Small tables with named rows and columns. After each table, cells are looked up by row and column.

Bol =
|  | Nilitub | Dofaf | Movib |
|---|---|---|---|
| Rokos | 3105 | 42049 | 62870 |
| Varuza | 44908 | 47550 | 51266 |
| Zol | 75928 | 71570 | 77721 |
| Bevega | 74980 | 52973 | 59847 |
| Kip | 71126 | 72321 | 65875 |

Movib of Bevega: 59847
Dofaf of Bevega: 52973
Nilitub of Bevega: 74980
Movib of Zol: 77721
Movib of Varuza: 51266
Movib of Rokos: 62870
Dofaf of Zol: 71570

Rosu
            Nos  Tulima   Gekuv     Zed  Lakaru     Nep   Loveb     Tof
Nofinok  51.448  25.460  35.054  32.605  32.275  61.411  51.378  51.735
Fir      60.523  40.812  34.463  56.430  50.071  58.974  24.834  48.864
Laka     39.554  41.060  34.035  39.560  43.970  43.068  30.530  38.500
Soluki   30.892  78.279  69.225  68.530  72.372  28.443  39.487  22.967
Voleki   43.248  43.263  40.542  43.603  45.296  45.579  38.332  41.650
Dutos    26.830  40.857  56.353  31.737  30.427  24.570  67.212  35.597
Papide   66.635  31.109  71.288  71.118  33.947  54.569  69.132  42.819

Papide, Gekuv -> 71.288
Papide, Tof -> 42.819
Dutos, Zed -> 31.737
Voleki, Gekuv -> 40.542
Laka, Tulima -> 41.060
Laka, Nos -> 39.554
Voleki, Nep -> 45.579
Laka, Nep -> 43.068
Dutos, Tulima -> 40.857
Papide, Tulima -> 31.109
Papide, Lakaru -> 33.947
Fir, Zed -> 56.430
Papide, Nos -> 66.635
Soluki, Loveb -> 39.487
Nofinok, Loveb -> 51.378

Gisiz.csv
,Tez,Mak,Dimig,Fazenuv
Zuzegov,213,55,144,229
Pud,220,93,155,169
Ligu,189,94,144,98
Kivegok,151,68,101,55

What is the Fazenuv of Kivegok in Gisiz? 55
What is the Dimig of Ligu in Gisiz? 144
What is the Dimig of Kivegok in Gisiz? 101
What is the Tez of Zuzegov in Gisiz? 213
What is the Mak of Zuzegov in Gisiz? 55
What is the Mak of Ligu in Gisiz? 94
What is the Tez of Pud in Gisiz? 220
What is the Mak of Pud in Gisiz? 93
What is the Tez of Ligu in Gisiz? 189
What is the Fazenuv of Ligu in Gisiz? 98
What is the Mak of Kivegok in Gisiz? 68
What is the Fazenuv of Pud in Gisiz? 169
What is the Dimig of Pud in Gisiz? 155
What is the Dimig of Zuzegov in Gisiz? 144
What is the Fazenuv of Zuzegov in Gisiz? 229
What is the Tez of Kivegok in Gisiz? 151

Fug =
         Pob  Gidolir  Firo  Naropa  Suvavof  Ded  Sigele  Nodepo
Vev      157       73   179     195      132  144     186     195
Lodobad  155       79   188     188      134  145     192     188
Nonid    145      111   184     171      142  152     180     173
Zis      163       37   196     204      120  140     195     211
Futudal  150      105   170     178      140  148     175     179
Sedaf    149      102   181     178      141  150     182     177
Mebekef  159       59   194     197      129  143     196     200
Sakel    154       87   184     186      136  146     186     186
Dit      140      118   178     166      144  156     176     170
Kes      156       80   181     193      132  146     186     191
Rezalu   146      108   180     174      141  151     180     176
Dovubez  161       43   199     202      124  142     200     209
Nur      153       93   178     182      137  149     181     184
Defu     161       56   187     199      126  144     193     201

What is the Naropa of Dit in Fug? 166
What is the Firo of Dovubez in Fug? 199
What is the Ded of Zis in Fug? 140
What is the Sigele of Defu in Fug? 193
What is the Naropa of Nur in Fug? 182
What is the Gidolir of Dit in Fug? 118

Vatovar =
	Gegapa	Gaf	Lerag	Sazir	Gezef	Gefibi
Rego	-36674	-32004	484	-16221	-19706	-22117
Gakelo	-66694	-35304	-27395	-19252	-14968	-27101
Bab	-18714	-23619	40364	7622	-25803	-20602
Kuf	-19210	-26048	-2936	-21019	-20706	-19122
Degur	52112	-24078	-15145	-16467	-25387	-7257
Togopi	-19649	-24624	-10286	-18480	-20281	-19450
Gezuzi	-19678	-11543	-88506	-36810	-13593	-19392
Tuneka	-16457	-16724	-25129	45128	-23064	-23067
Vemo	-10978	-5048	-20005	-143	-21883	-19988
Sise	-19327	-15242	-20220	-22274	-19668	-19659
Godezib	-24209	-28513	81367	-5540	-27747	-20340
Kubokup	-10530	7178	-18087	-37649	-20510	-18273
Libotaf	6783	-22077	-18919	-13034	-21962	-15378
Pepi	-20006	-17804	-12600	47816	-23894	-23721

What is the Gaf of Vemo in Vatovar?
-5048
What is the Sazir of Togopi in Vatovar?
-18480
What is the Gegapa of Tuneka in Vatovar?
-16457
What is the Gaf of Togopi in Vatovar?
-24624
What is the Gezef of Degur in Vatovar?
-25387
What is the Sazir of Libotaf in Vatovar?
-13034
What is the Sazir of Pepi in Vatovar?
47816
What is the Sazir of Tuneka in Vatovar?
45128
What is the Gegapa of Pepi in Vatovar?
-20006
What is the Gaf of Kubokup in Vatovar?
7178
What is the Sazir of Sise in Vatovar?
-22274
What is the Lerag of Bab in Vatovar?
40364
What is the Gezef of Vemo in Vatovar?
-21883
Row with the largest Gaf: Kubokup

Table Razaz
         Ramalov  Sode  Peza  Gog  Fazi
Nok         -139    96    52  319   511
Kib          -17   392    20  377   209
Peme         178   119   138  160   148
Relumes      358    85   114  368   226
Bapiru       157    19   356   56   176
Votezi       -72    79    75  305   431
Dazo         184   498    23  181   -50
Movek        133   159   136  128   148
Lino         381   423    61  343   289
Suresi      -100    49   104  325   416
Peka         146    55   319   71   167
Gur          171   -95   512  -12   185
Gisus        435   340   603  456   134
Beb          222   -48   429  141  -629

What is the Gog of Beb in Razaz?
141
What is the Fazi of Peka in Razaz?
167
What is the Sode of Dazo in Razaz?
498
What is the Fazi of Lino in Razaz?
289
What is the Peza of Lino in Razaz?
61
What is the Sode of Beb in Razaz?
-48
What is the Sode of Lino in Razaz?
423
What is the Fazi of Nok in Razaz?
511
What is the Sode of Votezi in Razaz?
79
What is the Sode of Gisus in Razaz?
340
What is the Gog of Nok in Razaz?
319
What is the Gog of Kib in Razaz?
377
What is the Fazi of Beb in Razaz?
-629
What is the Ramalov of Peka in Razaz?
146
What is the Peza of Movek in Razaz?
136
What is the Ramalov of Gur in Razaz?
171
What is the Fazi of Votezi in Razaz?
431
What is the Peza of Dazo in Razaz?
23
Which row has the largest Fazi? Nok

Godipe =
|  | Refe | Kuludez | Batezo | Niserom | Rimog |
|---|---|---|---|---|---|
| Dat | 150 | 147 | 146 | 201 | 103 |
| Melinu | 92 | 140 | 105 | 88 | 116 |
| Vaziluk | 92 | 82 | 113 | 131 | 73 |
| Kasebib | 135 | 108 | 149 | 102 | 105 |
| Difi | 137 | 81 | 98 | 126 | 173 |
| Busono | 152 | 135 | 96 | 143 | 88 |
| Pimap | 146 | 158 | 159 | 120 | 98 |
| Zete | 54 | 106 | 92 | 46 | 100 |

Pimap, Niserom => 120
Difi, Kuludez => 81
Vaziluk, Batezo => 113
Melinu, Refe => 92
Kasebib, Niserom => 102
Pimap, Refe => 146
Difi, Batezo => 98
Busono, Refe => 152
Dat, Refe => 150
Difi, Rimog => 173
Dat, Kuludez => 147
Melinu, Batezo => 105

Bobipa:
|  | Fupo | Benames | Modo | Pivite | Fif | Giraze | Rolo |
|---|---|---|---|---|---|---|---|
| Vosoveg | 69.3 | 41.5 | 24.8 | 28.1 | 32.1 | 17.9 | 76.8 |
| Zoravur | 35.9 | 42.6 | 73.2 | 36.4 | 31.3 | 44.7 | 25.1 |
| Banuze | 66.5 | 35.1 | 53.3 | 26.4 | 41.4 | 21.4 | 59.0 |
| Gabav | 52.9 | 26.3 | 81.2 | 23.2 | 29.9 | 35.7 | 38.4 |

What is the Pivite of Banuze in Bobipa?
26.4
What is the Fupo of Gabav in Bobipa?
52.9
What is the Modo of Gabav in Bobipa?
81.2
What is the Rolo of Zoravur in Bobipa?
25.1
What is the Benames of Gabav in Bobipa?
26.3
What is the Pivite of Gabav in Bobipa?
23.2
What is the Giraze of Banuze in Bobipa?
21.4
What is the Benames of Banuze in Bobipa?
35.1
What is the Benames of Vosoveg in Bobipa?
41.5
What is the Rolo of Banuze in Bobipa?
59.0
What is the Giraze of Vosoveg in Bobipa?
17.9
What is the Giraze of Zoravur in Bobipa?
44.7
What is the Pivite of Zoravur in Bobipa?
36.4
What is the Fif of Vosoveg in Bobipa?
32.1
What is the Giraze of Gabav in Bobipa?
35.7
What is the Rolo of Vosoveg in Bobipa?
76.8

